Here is a tiny trained network, its code and every weight. The questions are about switching its units off for an input and a class, where a switched-off unit gives its printed mean instead of its output.

import numpy as np


def w(rows, s, z=0):
    codes = np.array(rows[::2]) - 128.0
    scale = np.full(codes.shape[1], s)
    scale[-1] = z or s
    return codes * scale


def f(y):
    return np.maximum(y, 0)


def log_softmax(a):
    a = a - a.max(-1, keepdims=True)
    return a - np.log(np.exp(a).sum(-1, keepdims=True))


def net(x, mask):
    res = np.array(x, float).reshape(1, 3) / 4 @ E
    y = f(res @ A[0][:, :-1].T + A[0][:, -1])
    res = res + np.where(mask, y, B[0][:, -1]) @ B[0][:, :-1]
    return log_softmax(res[-1] @ U[:, :-1].T + U[:, -1])


A, B = {}, {}
E = w([
[11,180,228,219,94,51,169],'x0',
[64,123,144,28,189,144,223],'x1',
[131,45,104,160,16,74,137],'x2',
],0.012)
A[0] = w([
[182,239,121,197,135,140,60,147],'n0',
[141,80,78,70,40,81,209,253],'n1',
[153,180,140,172,130,163,59,123],'n2',
[38,165,245,207,119,100,131,167],'n3',
[117,87,130,49,51,33,164,147],'n4',
[79,67,166,240,149,73,157,116],'n5',
[42,112,156,192,112,66,208,191],'n6',
[188,85,99,147,46,89,134,215],'n7',
[28,164,166,193,120,100,123,128],'n8',
[116,73,78,214,48,23,128,84],'n9',
],0.011,0.0038)
B[0] = w([
[132,94,168,183,161,220,111,202],'n0',
[102,84,65,189,150,226,145,211],'n1',
[55,118,85,251,201,168,106,178],'n2',
[68,223,152,144,135,75,148,253],'n3',
[78,83,156,153,130,209,123,190],'n4',
[142,133,215,185,78,143,72,206],'n5',
[53,214,195,104,107,119,126,233],'n6',
[157,66,159,148,76,131,92,216],'n7',
[147,188,214,140,121,76,89,218],'n8',
[137,57,206,104,51,114,76,234],'n9',
],0.012,0.018)
U = w([
[142,76,87,160,150,238,97,253],'0',
[79,156,172,205,123,145,119,176],'1',
[157,153,75,6,255,197,181,171],'2',
[90,216,147,58,187,48,174,118],'3',
[235,56,27,187,40,132,65,44],'4',
[150,130,173,130,63,66,36,4],'5',
],0.011,0.0063)

Each question gives the input, the list of numbers given to net, and the class t.
The units are the neurons (one row each of A and B). Each row of codes is followed by its name. A weight is (code - 128) times the scale printed after its matrix; where a second scale follows, it is the last column's (A, B and U).
mask holds one flag per neuron, in row order. A switched-off neuron (its flag False) gives its mean, the last column of its row in B, instead of its output. The means were averaged over made-up inputs and are rounded, as every weight is.
A unit's drop is (log p(t) with every unit on - log p(t) with that unit switched off) / (log p(t) with every unit on - log p(t) with every unit switched off).
The circuit of an input: a set's keep is (log p(t) with only the set's units on - log p(t) with every unit switched off) / (log p(t) with every unit on - log p(t) with every unit switched off). Starting from all 10 units, units are removed one at a time, each time the one whose removal leaves the highest keep (on an exact tie, the one counted first), for as long as the keep stays at least 0.8.
circuit, biggest first: the units of the circuit, biggest drop first
top k neurons: the k neurons with the biggest drops, biggest first
drop of u: that unit's drop, to one decimal
input [6,-6,4], class 5: circuit, biggest first -> (n9)
input [0,-8,2], class 4: circuit, biggest first -> (n6 n3)
input [-7,-2,1], class 4: circuit, biggest first -> (n6 n4)
input [8,-2,3], class 5: top 2 neurons -> (n9 n8)
input [-3,2,6], class 0: top 2 neurons -> (n1 n4)
input [-4,0,-3], class 0: top 2 neurons -> (n3 n6)
input [-1,8,1], class 0: top 3 neurons -> (n3 n1 n4)
input [4,-7,1], class 5: top 2 neurons -> (n9 n1)
input [2,-4,7], class 5: drop of n9 -> 0.4
input [-1,2,7], class 0: drop of n4 -> 0.2
input [2,-5,2], class 5: drop of n9 -> 0.4
input [4,-5,3], class 5: drop of n9 -> 0.6
